Here is a tiny trained network, its code and every weight. The questions are about switching its units off for an input and a class, where a switched-off unit gives its printed mean instead of its output.

import numpy as np


def w(rows, s, z=0):
    codes = np.array(rows[::2]) - 128.0
    scale = np.full(codes.shape[1], s)
    scale[-1] = z or s
    return codes * scale


def f(y):
    return y / 2 * (1 + np.tanh(0.7978845608 * (y + 0.044715 * y**3)))


def log_softmax(a):
    a = a - a.max(-1, keepdims=True)
    return a - np.log(np.exp(a).sum(-1, keepdims=True))


def net(x, mask):
    res = np.array(x, float).reshape(1, 5) / 4 @ E
    y = f(res @ A[0][:, :-1].T + A[0][:, -1])
    res = res + np.where(mask, y, B[0][:, -1]) @ B[0][:, :-1]
    return log_softmax(res[-1] @ U[:, :-1].T + U[:, -1])


A, B = {}, {}
E = w([
[83,36,226,18,160,93,174,201],'x0',
[158,227,165,34,29,94,163,29],'x1',
[2,212,77,62,65,197,70,235],'x2',
[157,142,143,95,182,179,126,119],'x3',
[179,9,74,105,18,215,186,109],'x4',
],0.0051)
A[0] = w([
[151,54,74,135,59,215,156,96,20],'N1',
[130,115,164,89,68,125,153,120,38],'N2',
[88,202,194,168,191,22,46,144,110],'N3',
[205,106,174,188,153,89,173,101,61],'N4',
[64,170,104,108,76,159,98,193,45],'N5',
[129,54,115,229,208,183,88,203,63],'N6',
[104,59,194,86,95,180,209,154,47],'N7',
[163,107,152,190,167,61,205,68,95],'N8',
[150,205,156,47,90,106,153,27,49],'N9',
[77,198,89,78,126,220,118,170,65],'N10',
[96,67,212,38,119,76,133,165,73],'N11',
[162,78,145,153,197,101,159,33,121],'N12',
[82,164,144,87,76,181,101,203,42],'N13',
[88,41,110,208,186,176,73,186,115],'N14',
[115,71,186,29,158,78,166,191,96],'N15',
[30,154,68,102,64,129,75,162,94],'N16',
[76,68,85,150,206,156,133,142,56],'N17',
[93,71,201,27,166,106,194,201,98],'N18',
[105,208,199,156,224,78,95,126,111],'N19',
[145,126,120,108,250,254,126,136,211],'N20',
[93,84,91,111,78,20,119,144,250],'N21',
[184,94,129,185,155,68,216,58,120],'N22',
[120,203,153,60,79,116,195,60,102],'N23',
[185,186,77,198,96,183,56,85,28],'N24',
[201,198,49,199,109,184,80,105,51],'N25',
[172,49,81,124,72,245,207,129,78],'N26',
],0.0057,0.0021)
B[0] = w([
[12,180,222,182,72,166,123,82,210],'N1',
[132,111,150,179,99,109,97,85,136],'N2',
[35,125,216,138,13,212,111,129,249],'N3',
[35,78,66,56,164,131,188,190,204],'N4',
[85,65,92,76,180,124,188,160,196],'N5',
[144,60,129,61,71,50,35,84,248],'N6',
[83,183,136,149,146,167,104,44,182],'N7',
[46,73,85,66,178,160,182,149,225],'N8',
[142,24,118,84,80,57,37,97,219],'N9',
[54,29,56,68,211,101,219,199,207],'N10',
[137,187,61,190,173,117,114,35,195],'N11',
[60,55,76,73,172,163,184,184,228],'N12',
[88,84,91,111,201,132,156,132,189],'N13',
[172,83,128,67,67,59,28,91,248],'N14',
[143,224,61,228,222,114,109,34,208],'N15',
[93,43,73,71,197,152,169,186,223],'N16',
[139,109,126,109,94,64,63,57,167],'N17',
[141,204,76,221,211,124,120,44,227],'N18',
[61,138,225,138,64,209,123,154,226],'N19',
[229,89,107,102,87,158,79,150,205],'N20',
[213,151,130,169,133,165,132,165,193],'N21',
[36,61,90,77,179,161,179,182,252],'N22',
[219,29,128,45,72,28,25,115,213],'N23',
[88,185,14,182,188,107,111,41,209],'N24',
[129,176,57,190,246,117,123,29,226],'N25',
[35,160,254,156,29,176,96,109,250],'N26',
],0.0056,0.0034)
U = w([
[81,74,77,68,176,152,217,182,82],'0',
[176,86,130,82,84,21,17,112,80],'1',
[134,214,70,232,192,130,129,61,99],'2',
[58,156,243,162,63,241,125,132,85],'3',
[160,135,132,124,126,160,131,152,252],'4',
[254,190,149,147,117,136,197,235,127],'5',
],0.0099,0.011)

Each question gives the input, the list of numbers given to net, and the class t.
The units are the neurons (one row each of A and B). Each row of codes is followed by its name. A weight is (code - 128) times the scale printed after its matrix; where a second scale follows, it is the last column's (A, B and U).
mask holds one flag per neuron, in row order. A switched-off neuron (its flag False) gives its mean, the last column of its row in B, instead of its output. The means were averaged over made-up inputs and are rounded, as every weight is.
A unit's drop is (log p(t) with every unit on - log p(t) with that unit switched off) / (log p(t) with every unit on - log p(t) with every unit switched off).
The circuit of an input: a set's keep is (log p(t) with only the set's units on - log p(t) with every unit switched off) / (log p(t) with every unit on - log p(t) with every unit switched off). Starting from the 12 units with the biggest drops (on a tie, the unit counted first), units are removed one at a time, each time the one whose removal leaves the highest keep (on an exact tie, the one counted first), for as long as the keep stays at least 0.8.
circuit, biggest first: the units of the circuit, biggest drop first
most important unit: the unit with the biggest drop
top k neurons: the k neurons with the biggest drops, biggest first
drop of u: that unit's drop, to one decimal
input [-2,4,7,6,5], class 0: circuit, biggest first : N10
input [-5,-7,-1,-6,5], class 1: circuit, biggest first : N6, N14
input [-8,8,-3,8,-2], class 1: top 2 neurons : N9, N23
input [1,-4,-1,4,-6], class 3: circuit, biggest first : N3, N19
input [8,-5,6,7,5], class 2: circuit, biggest first : N18, N15
input [-4,-4,1,1,-5], class 3: top 2 neurons : N3, N19
input [-5,-7,8,1,-2], class 0: top 3 neurons : N10, N16, N5
input [8,-8,1,-3,6], class 1: top 3 neurons : N14, N6, N17
input [4,5,-1,-7,7], class 3: circuit, biggest first : N26, N1
input [-7,-6,0,-8,8], class 3: top 2 neurons : N26, N1
input [3,-7,2,-4,-6], class 1: top 2 neurons : N14, N6
input [3,7,-1,6,-1], class 1: top 2 neurons : N23, N9
input [-4,-1,-7,0,8], class 3: top 4 neurons : N26, N1, N10, N16
input [-7,4,-7,-2,-8], class 3: most important unit : N3
input [-6,-1,-7,-7,1], class 0: drop of N22 : 0.2
input [3,-6,-4,-2,1], class 1: drop of N6 : 0.4
input [3,3,-8,6,-5], class 0: drop of N18 : 0.0
